Below is a small trained network, with its code and all its weights. Each question gives an input and a target symbol and asks what happens when units are switched off, that is, made to give their printed mean instead of their output.

import numpy as np


def w(rows, s, z=0):
    codes = np.array(rows[::2]) - 128.0
    scale = np.full(codes.shape[1], s)
    scale[-1] = z or s
    return codes * scale


def norm(h):
    return h / np.sqrt((h * h).mean(-1, keepdims=True) + 1e-5)


def f(y):
    return np.maximum(y, 0)


def softmax(a):
    e = np.exp(a - a.max(-1, keepdims=True))
    return e / e.sum(-1, keepdims=True)


def log_softmax(a):
    a = a - a.max(-1, keepdims=True)
    return a - np.log(np.exp(a).sum(-1, keepdims=True))


def net(x, mask):
    ids = ['βγδεζηθλμπσφω'.index(c) for c in x.split()]
    T = len(ids)
    res = E[ids] + P[:T]
    u = 0
    for l in range(2):
        q, k, v = (norm(res) @ M[l].T for M in (Q, K, V))
        z = softmax(np.where(np.tri(T) > 0, q @ k.T / 4**0.5, -1e9)) @ v
        res = res + np.where(mask[u], z, O[l][:, -1]) @ O[l][:, :-1]
        u += 1
        y = f(norm(res) @ A[l][:, :-1].T + A[l][:, -1])
        res = res + np.where(mask[u : u + 4], y, B[l][:, -1]) @ B[l][:, :-1]
        u += 4
    return log_softmax(norm(res)[-1] @ U[:, :-1].T + U[:, -1])


Q, K, V, O, A, B = {}, {}, {}, {}, {}, {}
E = w([
[166,146,129],'β',
[142,163,109],'γ',
[41,107,186],'δ',
[150,86,6],'ε',
[110,106,103],'ζ',
[148,102,136],'η',
[116,223,124],'θ',
[100,183,186],'λ',
[171,149,147],'μ',
[150,155,212],'π',
[159,188,40],'σ',
[80,172,45],'φ',
[9,110,108],'ω',
],0.019)
P = w([
[20,175,125],'0',
[26,182,152],'1',
[52,176,166],'2',
[71,168,175],'3',
[75,164,175],'4',
[108,145,177],'5',
[77,163,176],'6',
[134,130,180],'7',
[78,161,181],'8',
[90,155,179],'9',
[3,192,187],'10',
[12,184,188],'11',
],0.0045)
Q[0] = w([
[30,3,67],'0.h1',
[229,81,33],'0.h1',
[254,79,97],'0.h1',
[25,142,120],'0.h1',
],0.0067)
K[0] = w([
[73,143,95],'0.h1',
[131,254,26],'0.h1',
[192,211,84],'0.h1',
[113,99,176],'0.h1',
],0.0098)
V[0] = w([
[112,34,217],'0.h1',
[195,1,162],'0.h1',
[83,235,46],'0.h1',
[175,15,112],'0.h1',
],0.004)
O[0] = w([
[220,103,80,177],'0.h1',
[56,159,31,9],'0.h1',
[80,202,2,174],'0.h1',
[225,96,190,6],'0.h1',
],0.0042,0.0018)
A[0] = w([
[90,29,100,52],'0.n1',
[50,215,34,66],'0.n2',
[2,102,180,246],'0.n3',
[89,228,218,255],'0.n4',
],0.0058,0.00088)
B[0] = w([
[196,96,30,161],'0.n1',
[246,134,127,228],'0.n2',
[169,49,67,244],'0.n3',
[254,60,167,255],'0.n4',
],0.0071,0.0052)
Q[1] = w([
[120,118,103],'1.h1',
[207,147,98],'1.h1',
[65,175,255],'1.h1',
[194,134,50],'1.h1',
],0.01)
K[1] = w([
[114,22,190],'1.h1',
[122,195,91],'1.h1',
[12,191,203],'1.h1',
[170,46,254],'1.h1',
],0.008)
V[1] = w([
[236,251,8],'1.h1',
[72,121,125],'1.h1',
[253,59,88],'1.h1',
[100,201,207],'1.h1',
],0.0049)
O[1] = w([
[166,101,194,185],'1.h1',
[5,166,162,89],'1.h1',
[2,154,137,252],'1.h1',
[61,135,220,68],'1.h1',
],0.0041,0.0037)
A[1] = w([
[131,126,110,37],'1.n1',
[140,155,93,250],'1.n2',
[214,89,199,215],'1.n3',
[148,251,180,2],'1.n4',
],0.015,0.0029)
B[1] = w([
[138,123,172,131],'1.n1',
[125,162,175,175],'1.n2',
[75,171,127,245],'1.n3',
[158,10,123,175],'1.n4',
],0.013,0.011)
U = w([
[78,172,113,196],'β',
[216,186,192,45],'γ',
[74,12,191,36],'δ',
[164,127,11,30],'ε',
[225,69,85,71],'ζ',
[7,171,51,25],'η',
[245,52,198,53],'θ',
[126,118,170,203],'λ',
[125,165,115,252],'μ',
[179,73,178,209],'π',
[244,152,84,59],'σ',
[116,232,91,89],'φ',
[70,34,81,62],'ω',
],0.016,0.011)

Each question gives the input, a string of symbols that net reads in full, and the target symbol t.
The units are the heads (4 rows each of Q, K, V and O) and the neurons (one row each of A and B). Each row of codes is followed by its name. A weight is (code - 128) times the scale printed after its matrix; where a second scale follows, it is the last column's (O, A, B and U).
mask holds one flag per unit, layer by layer, with each layer's heads first. A switched-off unit (its flag False) gives its mean, the last column of its rows in O or B, instead of its output. The means were averaged over made-up inputs and are rounded, as every weight is.
A unit's drop is (log p(t) with every unit on - log p(t) with that unit switched off) / (log p(t) with every unit on - log p(t) with every unit switched off).
The circuit of an input: a set's keep is (log p(t) with only the set's units on - log p(t) with every unit switched off) / (log p(t) with every unit on - log p(t) with every unit switched off). Starting from all 10 units, units are removed one at a time, each time the one whose removal leaves the highest keep (on an exact tie, the one counted first), for as long as the keep stays at least 0.8.
circuit, biggest first: the units of the circuit, biggest drop first
unit that matters most: the unit with the biggest drop
top k neurons in layer l: the k neurons of layer l with the biggest drops, biggest first
drop when u is switched off: that unit's drop, to one decimal
input λ ε ω ε ε γ, target γ: top 3 neurons in layer 0 : [0.n3; 0.n2; 0.n4]
input φ β π μ ω φ β φ, target φ: circuit, biggest first : [1.n4; 1.n2]
input η δ η, target β: top neuron in layer 0 : [0.n3]
input δ δ λ, target δ: circuit, biggest first : [1.n4; 1.n3]
input σ λ θ θ δ ω λ γ, target γ: top 2 neurons in layer 0 : [0.n2; 0.n3]
input φ λ γ ζ ε ω ζ λ φ, target φ: circuit, biggest first : [1.n2; 0.n2]
input β γ φ η, target η: top 2 neurons in layer 1 : [1.n3; 1.n4]
input δ π ω δ γ π φ δ β β, target β: top 2 neurons in layer 0 : [0.n4; 0.n2]
input β γ λ γ σ ε δ β, target β: top 2 neurons in layer 0 : [0.n2; 0.n4]
input λ ε ω φ ζ, target ζ: top 2 neurons in layer 0 : [0.n4; 0.n2]
input π λ δ μ λ φ π φ σ μ η η, target η: drop when 1.n3 is switched off : 0.0
input σ δ η ε η ω λ θ, target π: drop when 0.n3 is switched off : 0.1
input λ δ θ η δ λ φ η φ σ φ η, target β: drop when 1.n4 is switched off : 0.2
input δ λ ω φ η ζ ω β θ, target π: drop when 1.n4 is switched off : 0.6
input η π π δ θ, target θ: unit that matters most : 1.n4
